grid = [[150, 134, 117, 140], [143, 142, 138, 140], [121, 132, 138, 140], [144, 124, 140, 140], [108, 129, 136, 140], [146, 136, 139, 140], [129, 126, 133, 140]]
grid[-7, -4]	150
grid[:, 0]	[150, 143, 121, 144, 108, 146, 129]
grid[2]	[121, 132, 138, 140]
grid[-2, -4]	146
grid[6]	[129, 126, 133, 140]
grid[2, -3]	132
grid[-2, 1]	136
grid[1, -3]	142
grid[:, 1]	[134, 142, 132, 124, 129, 136, 126]
grid[:, -2]	[117, 138, 138, 140, 136, 139, 133]
grid[4, -2]	136
grid[-1, 2]	133
grid[1, 0]	143
grid[:, 3]	[140, 140, 140, 140, 140, 140, 140]

W = [153 136 130 120 105 151 120 149 115 115 131 122 104 107]
W[-14] => 153
W[10] => 131
W[-3] => 122

m =
[[122 135 136 117 134 135 118 134 137 116 135 137 117 134]
 [124 147 121 112 145 124 119 145 124 119 144 124 113 148]
 [115 130 140 148 129 139 150 124 136 152 120 136 148 115]
 [121 151 119 132 146 123 135 147 123 137 148 123 136 147]]
Rows and columns are counted from 0.
(0, 0) -> 122
(3, 6) -> 135
(1, 5) -> 124
(3, 8) -> 123
(2, 3) -> 148
(1, 6) -> 119
(3, 10) -> 148
(1, 4) -> 145
(0, 4) -> 134
(3, 4) -> 146
(0, 3) -> 117
(1, 7) -> 145
(2, 6) -> 150
(2, 4) -> 129
(3, 12) -> 136
(1, 3) -> 112
(2, 10) -> 120
(0, 12) -> 117

data = ((111, 137, 113, 138, 112, 138, 143, 136, 111), (151, 115, 141, 147, 148, 116, 103, 129, 156), (141, 142, 119, 136, 110, 138, 142, 130, 104), (126, 110, 119, 99, 129, 119, 108, 122, 148), (108, 126, 103, 105, 125, 121, 133, 126, 112), (152, 118, 142, 148, 138, 132, 113, 129, 144))
data[-6][0] = 111
data[-4][7] = 130
data[-6][4] = 112
data[-1][5] = 132
data[-5][2] = 141
data[5][-6] = 148
data[-2][-6] = 105
data[:, -3] = [143, 103, 142, 108, 133, 113]
data[-6][3] = 138
data[0][-7] = 113
data[-5][-9] = 151
data[5][6] = 113
data[4] = [108, 126, 103, 105, 125, 121, 133, 126, 112]
data[-4] = [141, 142, 119, 136, 110, 138, 142, 130, 104]
data[-5][8] = 156
data[2][2] = 119
data[-2][-4] = 121
data[:, -6] = [138, 147, 136, 99, 105, 148]
data[-2][-7] = 103
data[-6][-3] = 143
data[0][8] = 111
data[-2][-1] = 112
data[4][7] = 126
data[3][7] = 122
data[-4][1] = 142

x =
131  145  116  154  135  137  124
135  131  127  138  131  133  127
138  109  148  127  133  142  139
109  151  107  137  112  120  126
128  103  131  106  122  124  125
x[0, 0]	131
x[-2, 2]	107
x[0, -6]	145
x[-2, -4]	137
x[0, 3]	154
x[:, 5]	[137, 133, 142, 120, 124]
x[-3, -1]	139
x[:, 2]	[116, 127, 148, 107, 131]
x[-4, -4]	138
x[:, -1]	[124, 127, 139, 126, 125]
x[2, -2]	142

B = [133 157 149 123]
B[-4] => 133
B[-2] => 149
B[-1] => 123

M = [150 154 151 134  99 146 107 112 155 107 144 155 104]
M[0] => 150
M[-12] => 154
M[12] => 104
